Here is a tiny trained network, its code and every weight. The questions are about switching its units off for an input and a class, where a switched-off unit gives its printed mean instead of its output.

import numpy as np


def w(rows, s, z=0):
    codes = np.array(rows[::2]) - 128.0
    scale = np.full(codes.shape[1], s)
    scale[-1] = z or s
    return codes * scale


def f(y):
    return y / 2 * (1 + np.tanh(0.7978845608 * (y + 0.044715 * y**3)))


def log_softmax(a):
    a = a - a.max(-1, keepdims=True)
    return a - np.log(np.exp(a).sum(-1, keepdims=True))


def net(x, mask):
    res = np.array(x, float).reshape(1, 7) / 4 @ E
    y = f(res @ A[0][:, :-1].T + A[0][:, -1])
    res = res + np.where(mask, y, B[0][:, -1]) @ B[0][:, :-1]
    return log_softmax(res[-1] @ U[:, :-1].T + U[:, -1])


A, B = {}, {}
E = w([
[133,141,109,125,127],'x0',
[134,139,121,128,131],'x1',
[72,186,193,51,192],'x2',
[125,130,116,120,126],'x3',
[227,66,126,11,154],'x4',
[94,68,98,157,255],'x5',
[131,132,132,129,132],'x6',
],0.0089)
A[0] = w([
[74,209,157,59,180,131],'N1',
[117,153,159,88,1,77],'N2',
[46,129,124,162,106,89],'N3',
[91,173,128,182,132,63],'N4',
[35,140,96,149,89,78],'N5',
[107,154,148,191,118,45],'N6',
[102,164,148,190,134,81],'N7',
[51,150,146,185,99,146],'N8',
[78,178,200,72,162,3],'N9',
[158,176,154,98,47,115],'N10',
],0.0079,0.0051)
B[0] = w([
[172,59,97,223,40,254],'N1',
[110,123,130,175,255,229],'N2',
[171,164,154,97,139,175],'N3',
[164,129,177,84,149,165],'N4',
[185,90,168,100,139,174],'N5',
[216,123,144,100,151,148],'N6',
[197,164,143,68,153,166],'N7',
[163,135,138,58,108,227],'N8',
[190,49,119,193,110,186],'N9',
[96,127,125,158,237,218],'N10',
],0.0086,0.0055)
U = w([
[200,134,152,21,134,46],'0',
[74,136,128,145,111,251],'1',
[74,131,129,187,245,34],'2',
[168,106,111,250,31,27],'3',
[78,145,122,110,107,237],'4',
],0.014,0.011)

Each question gives the input, the list of numbers given to net, and the class t.
The units are the neurons (one row each of A and B). Each row of codes is followed by its name. A weight is (code - 128) times the scale printed after its matrix; where a second scale follows, it is the last column's (A, B and U).
mask holds one flag per neuron, in row order. A switched-off neuron (its flag False) gives its mean, the last column of its row in B, instead of its output. The means were averaged over made-up inputs and are rounded, as every weight is.
A unit's drop is (log p(t) with every unit on - log p(t) with that unit switched off) / (log p(t) with every unit on - log p(t) with every unit switched off).
The circuit of an input: a set's keep is (log p(t) with only the set's units on - log p(t) with every unit switched off) / (log p(t) with every unit on - log p(t) with every unit switched off). Starting from all 10 units, units are removed one at a time, each time the one whose removal leaves the highest keep (on an exact tie, the one counted first), for as long as the keep stays at least 0.8.
units of the circuit, in order: the units of the circuit, biggest drop first
most important unit: the unit with the biggest drop
top k neurons: the k neurons with the biggest drops, biggest first
drop when u is switched off: that unit's drop, to one decimal
input [8,7,-7,-2,6,3,6], class 1: top 2 neurons : [N1 N8]
input [-7,-7,-2,8,2,7,-8], class 4: units of the circuit, in order : [N2]
input [-3,-2,-4,5,4,-4,7], class 4: top 2 neurons : [N1 N9]
input [0,-8,1,1,2,5,-7], class 1: units of the circuit, in order : [N2 N10 N7]
input [-4,-2,-7,1,-2,-8,7], class 2: units of the circuit, in order : [N2 N10]
input [-4,-6,-5,6,-2,6,-2], class 1: units of the circuit, in order : [N1 N2 N10]
input [-4,0,7,-2,4,4,2], class 3: units of the circuit, in order : [N1 N9 N10]
input [7,0,2,0,0,-4,5], class 2: top 2 neurons : [N10 N2]
input [5,3,7,-6,-4,4,-3], class 3: units of the circuit, in order : [N1 N9]
input [8,7,3,-1,3,7,-2], class 1: top 2 neurons : [N2 N10]
input [5,-5,-4,-3,2,-1,4], class 1: top 2 neurons : [N1 N9]
input [3,3,2,-8,-5,5,7], class 4: top 3 neurons : [N2 N10 N8]
input [-1,-2,6,-1,2,-2,3], class 3: top 2 neurons : [N1 N9]
input [-3,-7,-6,6,-1,1,-4], class 1: units of the circuit, in order : [N1]
input [2,-5,-4,0,-5,0,-3], class 0: top 2 neurons : [N1 N8]
input [5,2,-5,-6,5,3,8], class 4: drop when N1 is switched off : 0.9
input [6,3,-4,8,-6,1,-1], class 4: drop when N1 is switched off : 0.4
input [5,5,-1,-4,-8,4,5], class 0: drop when N3 is switched off : 0.0
input [6,-3,4,-6,3,5,5], class 4: top 2 neurons : [N2 N10]
input [0,-8,-2,-5,6,-4,-4], class 1: most important unit : N8
